Below is a small trained network, with its code and all its weights. Each question gives an input and a class and asks what happens when units are switched off, that is, made to give their printed mean instead of their output.

import numpy as np


def w(rows, s, z=0):
    codes = np.array(rows[::2]) - 128.0
    scale = np.full(codes.shape[1], s)
    scale[-1] = z or s
    return codes * scale


def norm(h):
    return h / np.sqrt((h * h).mean(-1, keepdims=True) + 1e-5)


def f(y):
    return np.maximum(y, 0)


def log_softmax(a):
    a = a - a.max(-1, keepdims=True)
    return a - np.log(np.exp(a).sum(-1, keepdims=True))


def net(x, mask):
    res = np.array(x, float).reshape(1, 8) / 4 @ E
    u = 0
    for l in range(2):
        y = f(norm(res) @ A[l][:, :-1].T + A[l][:, -1])
        res = res + np.where(mask[u : u + 13], y, B[l][:, -1]) @ B[l][:, :-1]
        u += 13
    return log_softmax(norm(res)[-1] @ U[:, :-1].T + U[:, -1])


A, B = {}, {}
E = w([
[220,73,93,112,138,156,6,85,136,110,107],'x0',
[130,123,116,151,114,126,121,144,129,124,145],'x1',
[122,131,140,127,141,136,134,120,129,123,101],'x2',
[106,128,105,125,124,131,132,130,117,121,109],'x3',
[93,114,173,111,150,132,118,79,78,12,190],'x4',
[125,125,139,123,135,121,122,141,136,124,122],'x5',
[127,130,123,134,128,133,130,126,131,128,132],'x6',
[160,189,157,69,70,212,78,168,104,120,134],'x7',
],0.013)
A[0] = w([
[118,156,171,100,107,157,147,187,122,149,120,1],'0.n1',
[86,121,166,107,131,122,152,127,87,93,179,81],'0.n2',
[74,177,173,129,117,107,182,123,85,89,172,139],'0.n3',
[178,70,121,101,120,96,122,149,99,214,94,96],'0.n4',
[157,126,177,88,133,108,141,151,113,145,140,86],'0.n5',
[110,99,112,160,168,75,158,84,119,132,157,166],'0.n6',
[92,150,147,149,92,151,201,160,140,171,146,136],'0.n7',
[152,248,143,88,78,183,91,162,107,112,130,173],'0.n8',
[121,157,144,120,110,99,150,162,129,236,96,174],'0.n9',
[175,101,111,145,128,130,75,107,118,158,85,114],'0.n10',
[117,120,138,121,143,131,104,85,109,20,168,8],'0.n11',
[112,114,136,103,107,188,103,162,116,71,138,114],'0.n12',
[174,100,91,108,119,150,117,138,148,184,105,15],'0.n13',
],0.011,0.0042)
B[0] = w([
[182,163,46,85,125,156,148,147,104,82,174,167],'0.n1',
[97,153,118,209,245,160,46,153,211,188,105,193],'0.n2',
[2,168,136,217,177,137,97,208,201,124,185,231],'0.n3',
[67,112,111,195,166,166,142,120,185,119,93,177],'0.n4',
[77,159,59,166,140,141,146,131,86,112,120,142],'0.n5',
[44,165,126,61,111,119,177,122,196,89,135,208],'0.n6',
[206,113,136,80,84,77,172,120,47,86,77,205],'0.n7',
[107,246,167,109,108,199,113,224,71,65,89,247],'0.n8',
[237,112,115,101,47,119,192,111,46,188,176,206],'0.n9',
[87,139,147,184,141,159,87,107,203,126,145,190],'0.n10',
[144,54,165,85,46,55,135,80,48,163,126,202],'0.n11',
[166,133,177,137,146,123,73,103,74,220,141,189],'0.n12',
[48,155,161,104,110,136,56,177,202,106,98,166],'0.n13',
],0.0076,0.012)
A[1] = w([
[108,94,90,180,189,136,133,128,179,145,130,40],'1.n1',
[145,144,100,186,108,104,193,166,133,170,128,114],'1.n2',
[117,150,150,128,153,116,121,100,106,55,156,145],'1.n3',
[156,114,119,70,119,177,77,102,77,46,155,122],'1.n4',
[96,125,126,159,125,84,183,135,142,108,125,164],'1.n5',
[175,143,147,74,120,129,117,149,78,93,136,124],'1.n6',
[125,170,87,132,145,150,93,132,183,126,84,78],'1.n7',
[97,52,106,159,167,118,112,78,192,159,138,184],'1.n8',
[135,158,127,106,133,173,91,113,119,119,106,42],'1.n9',
[115,113,118,173,146,37,202,102,143,180,119,80],'1.n10',
[169,72,109,131,149,103,117,103,164,144,103,1],'1.n11',
[147,7,94,135,115,71,115,37,136,133,104,74],'1.n12',
[143,131,83,108,120,106,207,73,133,125,138,117],'1.n13',
],0.014,0.0037)
B[1] = w([
[122,113,112,160,145,168,223,103,142,188,154,201],'1.n1',
[134,81,134,92,137,152,139,67,72,100,100,200],'1.n2',
[120,141,94,105,136,53,137,146,100,72,160,197],'1.n3',
[159,12,189,147,120,53,126,77,141,140,103,217],'1.n4',
[165,106,120,92,117,112,55,159,157,204,108,217],'1.n5',
[139,93,65,163,150,102,214,63,160,169,112,210],'1.n6',
[89,157,128,172,173,150,81,104,202,141,110,187],'1.n7',
[142,147,57,71,92,146,233,135,108,113,121,249],'1.n8',
[111,95,130,131,146,112,86,158,180,157,166,185],'1.n9',
[168,37,194,173,146,115,76,81,154,140,145,227],'1.n10',
[51,140,115,155,148,170,187,117,135,85,167,157],'1.n11',
[178,215,72,81,96,133,138,146,71,7,126,203],'1.n12',
[139,119,181,153,136,127,36,151,96,156,119,175],'1.n13',
],0.011)
U = w([
[184,26,192,139,109,97,76,51,79,181,136,254],'0',
[181,202,111,134,78,161,212,168,45,194,103,114],'1',
[41,91,116,139,177,50,187,128,176,168,209,81],'2',
[54,243,179,168,156,136,57,182,66,99,189,97],'3',
[126,126,43,160,136,196,206,48,203,136,125,63],'4',
[145,188,145,165,118,201,9,145,203,174,96,65],'5',
[153,139,65,66,107,80,149,74,100,10,172,82],'6',
],0.016,0.0038)

Each question gives the input, the list of numbers given to net, and the class t.
The units are the neurons (one row each of A and B). Each row of codes is followed by its name. A weight is (code - 128) times the scale printed after its matrix; where a second scale follows, it is the last column's (A, B and U).
mask holds one flag per neuron, layer by layer. A switched-off neuron (its flag False) gives its mean, the last column of its row in B, instead of its output. The means were averaged over made-up inputs and are rounded, as every weight is.
A unit's drop is (log p(t) with every unit on - log p(t) with that unit switched off) / (log p(t) with every unit on - log p(t) with every unit switched off).
The circuit of an input: a set's keep is (log p(t) with only the set's units on - log p(t) with every unit switched off) / (log p(t) with every unit on - log p(t) with every unit switched off). Starting from the 12 units with the biggest drops (on a tie, the unit counted first), units are removed one at a time, each time the one whose removal leaves the highest keep (on an exact tie, the one counted first), for as long as the keep stays at least 0.8.
units of the circuit, in order: the units of the circuit, biggest drop first
unit that matters most: the unit with the biggest drop
k most important neurons: the k neurons with the biggest drops, biggest first
top k neurons in layer l: the k neurons of layer l with the biggest drops, biggest first
drop when u is switched off: that unit's drop, to one decimal
input [5,3,1,-8,1,-1,4,8], class 0: units of the circuit, in order -> (1.n4)
input [-8,-8,4,-8,-7,1,-6,-1], class 0: 2 most important neurons -> (0.n8 1.n10)
input [3,8,4,2,1,-6,-2,-6], class 6: 2 most important neurons -> (1.n12 0.n3)
input [8,7,6,8,0,-1,5,0], class 4: units of the circuit, in order -> (0.n8 0.n10 1.n8)
input [1,-5,-2,7,2,-2,4,-3], class 6: 2 most important neurons -> (0.n8 0.n11)
input [2,6,8,-3,1,-1,-8,-6], class 6: 3 most important neurons -> (0.n3 0.n8 1.n12)
input [0,1,-2,-8,2,-4,8,3], class 3: 2 most important neurons -> (0.n8 0.n7)
input [0,1,3,-1,6,-8,5,4], class 3: 2 most important neurons -> (0.n3 0.n2)
input [0,-7,1,-4,8,7,8,-1], class 2: top 3 neurons in layer 0 -> (0.n3 0.n8 0.n2)
input [2,0,-6,0,1,2,-3,7], class 0: top 3 neurons in layer 1 -> (1.n4 1.n6 1.n8)
input [-7,3,0,0,1,-3,-8,2], class 3: top 3 neurons in layer 0 -> (0.n3 0.n2 0.n11)
input [0,3,8,6,7,-5,-4,3], class 3: 2 most important neurons -> (0.n3 0.n2)
input [5,-8,7,1,4,-5,6,0], class 6: 2 most important neurons -> (1.n12 0.n8)
input [3,5,-5,8,-2,8,-3,-2], class 4: unit that matters most -> 0.n8
input [7,-5,-4,-4,1,-2,0,-3], class 6: 3 most important neurons -> (1.n12 0.n3 0.n2)
input [7,2,-7,8,1,-6,-4,-3], class 6: 2 most important neurons -> (1.n12 0.n3)
input [5,6,-6,-1,2,-4,-4,-6], class 6: drop when 1.n12 is switched off -> 0.2
input [3,0,-4,-8,2,-3,-1,-8], class 6: drop when 1.n12 is switched off -> 0.4
input [7,5,-8,3,0,-8,-8,1], class 5: drop when 0.n10 is switched off -> 0.7
input [3,-1,-5,1,4,-4,5,-7], class 6: units of the circuit, in order -> (1.n12)
